Below is a small trained network, with its code and all its weights. Each question gives an input and a class and asks what happens when units are switched off, that is, made to give their printed mean instead of their output.

import numpy as np


def w(rows, s, z=0):
    codes = np.array(rows[::2]) - 128.0
    scale = np.full(codes.shape[1], s)
    scale[-1] = z or s
    return codes * scale


def f(y):
    return np.maximum(y, 0)


def log_softmax(a):
    a = a - a.max(-1, keepdims=True)
    return a - np.log(np.exp(a).sum(-1, keepdims=True))


def net(x, mask):
    res = np.array(x, float).reshape(1, 8) / 4 @ E
    y = f(res @ A[0][:, :-1].T + A[0][:, -1])
    res = res + np.where(mask, y, B[0][:, -1]) @ B[0][:, :-1]
    return log_softmax(res[-1] @ U[:, :-1].T + U[:, -1])


A, B = {}, {}
E = w([
[159,78,70,93,160,170,88,138,136,167,203],'x0',
[177,123,68,196,90,126,157,171,135,130,179],'x1',
[135,84,117,66,169,100,127,164,109,174,99],'x2',
[102,137,148,209,176,58,99,117,184,156,84],'x3',
[142,184,112,121,134,72,87,71,50,102,116],'x4',
[105,126,123,86,73,90,140,184,91,62,165],'x5',
[191,182,92,118,87,166,143,149,67,191,84],'x6',
[250,77,171,131,96,155,93,131,156,80,92],'x7',
],0.012)
A[0] = w([
[103,167,155,123,82,108,107,63,84,83,139,105],'neuron 0',
[98,127,183,141,155,71,128,108,159,141,72,111],'neuron 1',
[189,98,131,58,200,203,89,94,156,176,82,117],'neuron 2',
[159,111,152,101,147,181,129,96,129,141,74,94],'neuron 3',
[162,78,134,245,110,173,136,140,201,137,157,67],'neuron 4',
[113,153,104,120,156,124,133,177,141,154,214,49],'neuron 5',
[128,86,178,115,154,117,121,160,107,122,126,76],'neuron 6',
[78,138,82,112,146,134,191,145,133,171,141,143],'neuron 7',
[144,114,159,104,152,153,107,141,113,156,106,72],'neuron 8',
[115,140,87,133,143,137,155,133,100,165,164,80],'neuron 9',
[182,189,81,156,79,130,137,150,49,131,66,123],'neuron 10',
[84,142,196,176,145,90,118,88,156,156,75,105],'neuron 11',
[140,79,88,108,167,74,48,174,108,108,172,88],'neuron 12',
[99,142,184,124,139,127,162,201,190,109,90,75],'neuron 13',
[199,188,141,132,61,121,170,114,119,155,89,125],'neuron 14',
[98,159,166,97,98,150,150,82,107,48,123,72],'neuron 15',
[170,94,116,151,113,139,123,135,144,141,131,65],'neuron 16',
[125,137,80,104,139,71,134,137,104,127,216,169],'neuron 17',
[97,196,148,213,215,62,87,62,188,149,90,75],'neuron 18',
[153,94,144,159,100,143,127,153,204,122,149,107],'neuron 19',
[153,186,109,175,98,152,161,176,63,146,94,80],'neuron 20',
[96,112,124,78,108,65,151,164,175,131,128,138],'neuron 21',
[163,135,134,168,125,193,123,173,212,138,193,84],'neuron 22',
[136,130,113,127,133,148,99,112,161,144,85,3],'neuron 23',
[46,155,44,148,134,158,135,121,137,156,192,44],'neuron 24',
[173,66,109,127,123,114,94,140,152,89,168,145],'neuron 25',
],0.011,0.005)
B[0] = w([
[143,170,211,125,145,181,95,91,56,94,128,198],'neuron 0',
[109,143,133,148,175,105,107,173,135,120,51,206],'neuron 1',
[164,79,135,53,179,93,67,71,155,244,178,229],'neuron 2',
[112,98,143,88,145,85,126,137,157,202,110,184],'neuron 3',
[90,155,121,128,98,176,157,73,231,92,124,223],'neuron 4',
[98,159,102,169,130,97,136,113,130,165,190,184],'neuron 5',
[125,113,140,107,111,70,100,164,165,109,122,162],'neuron 6',
[79,102,146,145,159,104,182,128,75,177,168,204],'neuron 7',
[127,117,146,105,163,111,127,135,125,138,141,161],'neuron 8',
[93,123,95,138,110,130,156,129,94,195,163,177],'neuron 9',
[208,137,47,83,93,178,183,166,64,161,83,233],'neuron 10',
[142,155,137,158,170,71,137,114,145,124,55,217],'neuron 11',
[187,159,88,152,163,123,67,171,154,67,182,191],'neuron 12',
[91,75,174,105,130,95,201,168,166,121,84,186],'neuron 13',
[182,77,105,108,49,161,145,152,109,158,57,212],'neuron 14',
[109,115,255,111,125,186,133,100,81,61,118,193],'neuron 15',
[126,143,127,101,123,166,146,131,167,129,137,163],'neuron 16',
[104,154,119,171,111,127,109,171,71,81,207,207],'neuron 17',
[180,199,71,235,174,73,105,70,129,155,28,254],'neuron 18',
[128,133,116,115,114,139,140,112,213,89,112,196],'neuron 19',
[140,109,107,117,87,160,159,149,92,156,83,206],'neuron 20',
[108,103,135,157,123,87,149,212,128,77,167,188],'neuron 21',
[89,101,83,105,109,192,165,38,186,99,139,209],'neuron 22',
[112,115,127,138,152,138,116,92,153,144,128,147],'neuron 23',
[69,112,113,173,154,122,174,62,83,157,170,209],'neuron 24',
[128,147,115,127,78,160,71,129,180,92,145,200],'neuron 25',
],0.0083,0.015)
U = w([
[158,116,84,88,64,163,171,159,88,164,95,249],'0',
[131,158,111,207,180,68,108,107,149,135,37,135],'1',
[144,77,128,36,194,108,50,105,162,190,164,126],'2',
[103,109,118,134,94,174,149,73,254,103,152,119],'3',
[59,125,92,175,150,121,176,124,82,151,221,14],'4',
[57,80,187,107,146,65,180,225,182,105,91,103],'5',
[146,131,91,148,109,105,45,200,143,61,213,99],'6',
[120,150,213,102,107,149,105,85,69,72,134,103],'7',
],0.0099,0.0019)

Each question gives the input, the list of numbers given to net, and the class t.
The units are the neurons (one row each of A and B). Each row of codes is followed by its name. A weight is (code - 128) times the scale printed after its matrix; where a second scale follows, it is the last column's (A, B and U).
mask holds one flag per neuron, in row order. A switched-off neuron (its flag False) gives its mean, the last column of its row in B, instead of its output. The means were averaged over made-up inputs and are rounded, as every weight is.
A unit's drop is (log p(t) with every unit on - log p(t) with that unit switched off) / (log p(t) with every unit on - log p(t) with every unit switched off).
The circuit of an input: a set's keep is (log p(t) with only the set's units on - log p(t) with every unit switched off) / (log p(t) with every unit on - log p(t) with every unit switched off). Starting from the 12 units with the biggest drops (on a tie, the unit counted first), units are removed one at a time, each time the one whose removal leaves the highest keep (on an exact tie, the one counted first), for as long as the keep stays at least 0.8.
circuit, biggest first: the units of the circuit, biggest drop first
k most important neurons: the k neurons with the biggest drops, biggest first
drop of u: that unit's drop, to one decimal
input [-8,8,1,0,1,-1,1,-6], class 0: 2 most important neurons => (neuron 10; neuron 20)
input [2,2,2,2,-3,7,-6,-3], class 6: circuit, biggest first => (neuron 12)
input [6,-7,-1,3,6,4,-1,-2], class 6: circuit, biggest first => (neuron 12; neuron 17)
input [-1,-1,-3,-4,3,4,0,4], class 7: 2 most important neurons => (neuron 15; neuron 0)
input [-2,-1,-8,6,-6,-3,0,6], class 3: 2 most important neurons => (neuron 4; neuron 22)
input [-5,-8,-2,-5,0,-2,3,3], class 7: 2 most important neurons => (neuron 15; neuron 0)
input [-8,-6,-3,1,-3,4,6,0], class 0: 2 most important neurons => (neuron 10; neuron 14)
input [-8,2,6,-8,-4,-4,-4,6], class 5: 2 most important neurons => (neuron 13; neuron 3)
input [4,-2,-7,-4,0,2,-6,-3], class 4: 2 most important neurons => (neuron 24; neuron 5)
input [4,-2,6,3,7,-1,8,1], class 0: 2 most important neurons => (neuron 10; neuron 14)
input [-5,-3,4,3,-5,1,-2,1], class 5: 2 most important neurons => (neuron 13; neuron 21)
input [-4,-3,1,-6,7,-8,-2,4], class 2: 2 most important neurons => (neuron 2; neuron 3)
input [-4,-8,7,0,-1,0,4,8], class 2: drop of neuron 2 => 0.3
input [5,-7,2,-6,7,6,3,1], class 7: circuit, biggest first => (neuron 15)
input [-3,2,-3,8,-4,3,5,7], class 3: drop of neuron 17 => 0.0
input [8,4,1,4,1,-4,5,7], class 3: drop of neuron 4 => 1.8
input [1,0,-8,-7,8,-4,-1,-5], class 7: 2 most important neurons => (neuron 0; neuron 15)
input [-6,-1,6,4,-4,2,1,3], class 5: drop of neuron 13 => 0.1
